Here is a tiny trained network, its code and every weight. The questions are about switching its units off for an input and a class, where a switched-off unit gives its printed mean instead of its output.

import numpy as np


def w(rows, s, z=0):
    codes = np.array(rows[::2]) - 128.0
    scale = np.full(codes.shape[1], s)
    scale[-1] = z or s
    return codes * scale


def f(y):
    return y / 2 * (1 + np.tanh(0.7978845608 * (y + 0.044715 * y**3)))


def log_softmax(a):
    a = a - a.max(-1, keepdims=True)
    return a - np.log(np.exp(a).sum(-1, keepdims=True))


def net(x, mask):
    res = np.array(x, float).reshape(1, 7) / 4 @ E
    y = f(res @ A[0][:, :-1].T + A[0][:, -1])
    res = res + np.where(mask, y, B[0][:, -1]) @ B[0][:, :-1]
    return log_softmax(res[-1] @ U[:, :-1].T + U[:, -1])


A, B = {}, {}
E = w([
[125,83,67,191,116],'x0',
[130,168,179,72,139],'x1',
[1,162,153,161,224],'x2',
[126,130,129,129,129],'x3',
[185,188,199,208,121],'x4',
[211,159,81,129,215],'x5',
[153,7,216,146,178],'x6',
],0.0085)
A[0] = w([
[157,180,180,24,164,193],'neuron 0',
[96,57,94,53,122,82],'neuron 1',
[208,130,154,97,83,87],'neuron 2',
[133,91,106,34,151,90],'neuron 3',
[167,115,113,132,78,66],'neuron 4',
[93,176,121,148,96,86],'neuron 5',
[161,130,92,107,197,78],'neuron 6',
[143,68,160,136,157,10],'neuron 7',
[188,111,48,167,201,181],'neuron 8',
[150,68,227,82,200,165],'neuron 9',
[92,123,183,94,70,92],'neuron 10',
[141,184,122,104,92,153],'neuron 11',
[170,44,87,144,127,184],'neuron 12',
[78,149,148,146,152,3],'neuron 13',
[112,163,125,125,115,49],'neuron 14',
[149,151,154,240,93,77],'neuron 15',
[167,136,124,152,81,90],'neuron 16',
[77,201,89,95,75,165],'neuron 17',
[81,144,165,144,202,103],'neuron 18',
[69,94,135,177,31,81],'neuron 19',
[78,115,169,103,68,99],'neuron 20',
[72,167,122,252,164,92],'neuron 21',
[189,99,137,48,77,55],'neuron 22',
[150,85,197,83,147,93],'neuron 23',
[109,85,63,149,120,110],'neuron 24',
[130,68,108,186,149,101],'neuron 25',
[114,60,151,158,149,184],'neuron 26',
[124,198,100,95,113,74],'neuron 27',
[167,190,234,200,109,10],'neuron 28',
[158,104,89,146,62,79],'neuron 29',
[95,179,106,137,149,82],'neuron 30',
],0.012,0.0048)
B[0] = w([
[131,144,201,128,100,236],'neuron 0',
[123,187,64,82,146,194],'neuron 1',
[93,29,125,111,180,195],'neuron 2',
[112,202,110,112,164,175],'neuron 3',
[114,49,141,95,153,162],'neuron 4',
[156,99,92,138,128,167],'neuron 5',
[177,172,144,154,158,171],'neuron 6',
[159,108,25,145,137,159],'neuron 7',
[147,142,183,160,139,234],'neuron 8',
[120,131,78,170,77,255],'neuron 9',
[149,155,147,168,163,179],'neuron 10',
[114,125,120,152,83,188],'neuron 11',
[98,160,154,133,102,215],'neuron 12',
[132,71,87,108,183,153],'neuron 13',
[118,110,102,131,128,134],'neuron 14',
[96,199,89,73,125,201],'neuron 15',
[108,72,129,76,134,165],'neuron 16',
[145,101,118,154,93,236],'neuron 17',
[122,2,167,121,145,212],'neuron 18',
[233,181,174,164,189,209],'neuron 19',
[189,147,142,145,180,184],'neuron 20',
[103,80,148,103,115,230],'neuron 21',
[113,60,157,107,158,189],'neuron 22',
[147,117,87,135,65,185],'neuron 23',
[92,164,164,93,117,177],'neuron 24',
[128,150,116,118,99,177],'neuron 25',
[116,142,111,157,90,204],'neuron 26',
[149,94,51,166,112,181],'neuron 27',
[86,215,47,78,171,232],'neuron 28',
[94,69,148,143,150,182],'neuron 29',
[114,65,119,141,106,168],'neuron 30',
],0.0095,0.009)
U = w([
[102,154,151,118,113,254],'0',
[67,46,129,80,216,63],'1',
[149,140,40,177,21,50],'2',
[52,241,47,15,222,88],'3',
[254,187,178,186,245,83],'4',
[95,164,185,102,83,196],'5',
],0.0079,0.012)

Each question gives the input, the list of numbers given to net, and the class t.
The units are the neurons (one row each of A and B). Each row of codes is followed by its name. A weight is (code - 128) times the scale printed after its matrix; where a second scale follows, it is the last column's (A, B and U).
mask holds one flag per neuron, in row order. A switched-off neuron (its flag False) gives its mean, the last column of its row in B, instead of its output. The means were averaged over made-up inputs and are rounded, as every weight is.
A unit's drop is (log p(t) with every unit on - log p(t) with that unit switched off) / (log p(t) with every unit on - log p(t) with every unit switched off).
The circuit of an input: a set's keep is (log p(t) with only the set's units on - log p(t) with every unit switched off) / (log p(t) with every unit on - log p(t) with every unit switched off). Starting from the 12 units with the biggest drops (on a tie, the unit counted first), units are removed one at a time, each time the one whose removal leaves the highest keep (on an exact tie, the one counted first), for as long as the keep stays at least 0.8.
circuit, biggest first: the units of the circuit, biggest drop first
k most important neurons: the k neurons with the biggest drops, biggest first
drop of u: that unit's drop, to one decimal
input [-7,5,-3,8,4,-8,7], class 4: circuit, biggest first -> (neuron 20)
input [-4,5,-5,0,2,-3,7], class 2: 3 most important neurons -> (neuron 9; neuron 23; neuron 7)
input [-7,-3,-4,1,7,-1,-5], class 3: 2 most important neurons -> (neuron 28; neuron 15)
input [-8,0,7,-3,-3,6,4], class 5: 2 most important neurons -> (neuron 0; neuron 9)
input [-3,-6,-2,7,-5,-8,-2], class 4: circuit, biggest first -> (neuron 19; neuron 20)
input [-1,8,4,1,-7,1,-4], class 0: 2 most important neurons -> (neuron 28; neuron 0)
input [2,-2,4,-7,-4,4,7], class 2: 3 most important neurons -> (neuron 9; neuron 7; neuron 26)
input [-7,3,4,2,2,2,-8], class 2: circuit, biggest first -> (neuron 27; neuron 17)
input [2,4,-1,6,-8,2,6], class 3: 2 most important neurons -> (neuron 1; neuron 3)
input [-2,4,8,-7,8,-5,1], class 1: 4 most important neurons -> (neuron 18; neuron 21; neuron 13; neuron 1)
input [-5,-2,-7,-4,-6,-1,-3], class 1: circuit, biggest first -> (neuron 22; neuron 2)
input [3,3,1,0,-7,-6,7], class 2: circuit, biggest first -> (neuron 9; neuron 23)
input [5,-8,-7,8,-5,6,3], class 0: circuit, biggest first -> (neuron 12; neuron 24)
input [4,6,-4,1,-3,0,-8], class 2: circuit, biggest first -> (neuron 27)
input [1,-6,5,-7,8,-5,8], class 2: circuit, biggest first -> (neuron 9; neuron 7)
input [-7,0,-1,-4,-3,-7,2], class 4: 2 most important neurons -> (neuron 20; neuron 10)
input [0,2,8,-6,-3,-7,-4], class 1: 2 most important neurons -> (neuron 18; neuron 13)
input [3,0,-1,2,4,4,0], class 3: circuit, biggest first -> (neuron 15; neuron 17)
input [0,-3,6,6,-8,6,7], class 3: 4 most important neurons -> (neuron 1; neuron 3; neuron 17; neuron 0)
input [8,-5,0,-7,-4,-4,-3], class 5: most important neuron -> (neuron 24)
input [-1,6,-2,7,-8,-8,-8], class 2: 3 most important neurons -> (neuron 17; neuron 27; neuron 11)
input [5,2,-1,-7,-1,8,-6], class 4: 3 most important neurons -> (neuron 8; neuron 6; neuron 9)
input [-5,2,6,7,3,-4,-6], class 1: circuit, biggest first -> (neuron 18; neuron 13; neuron 30)
input [-1,4,5,-4,8,-7,3], class 3: drop of neuron 28 -> 1.0
input [-7,6,6,7,-6,5,-7], class 2: drop of neuron 27 -> 0.4
input [3,-5,8,4,-4,-5,-3], class 1: drop of neuron 4 -> 0.0
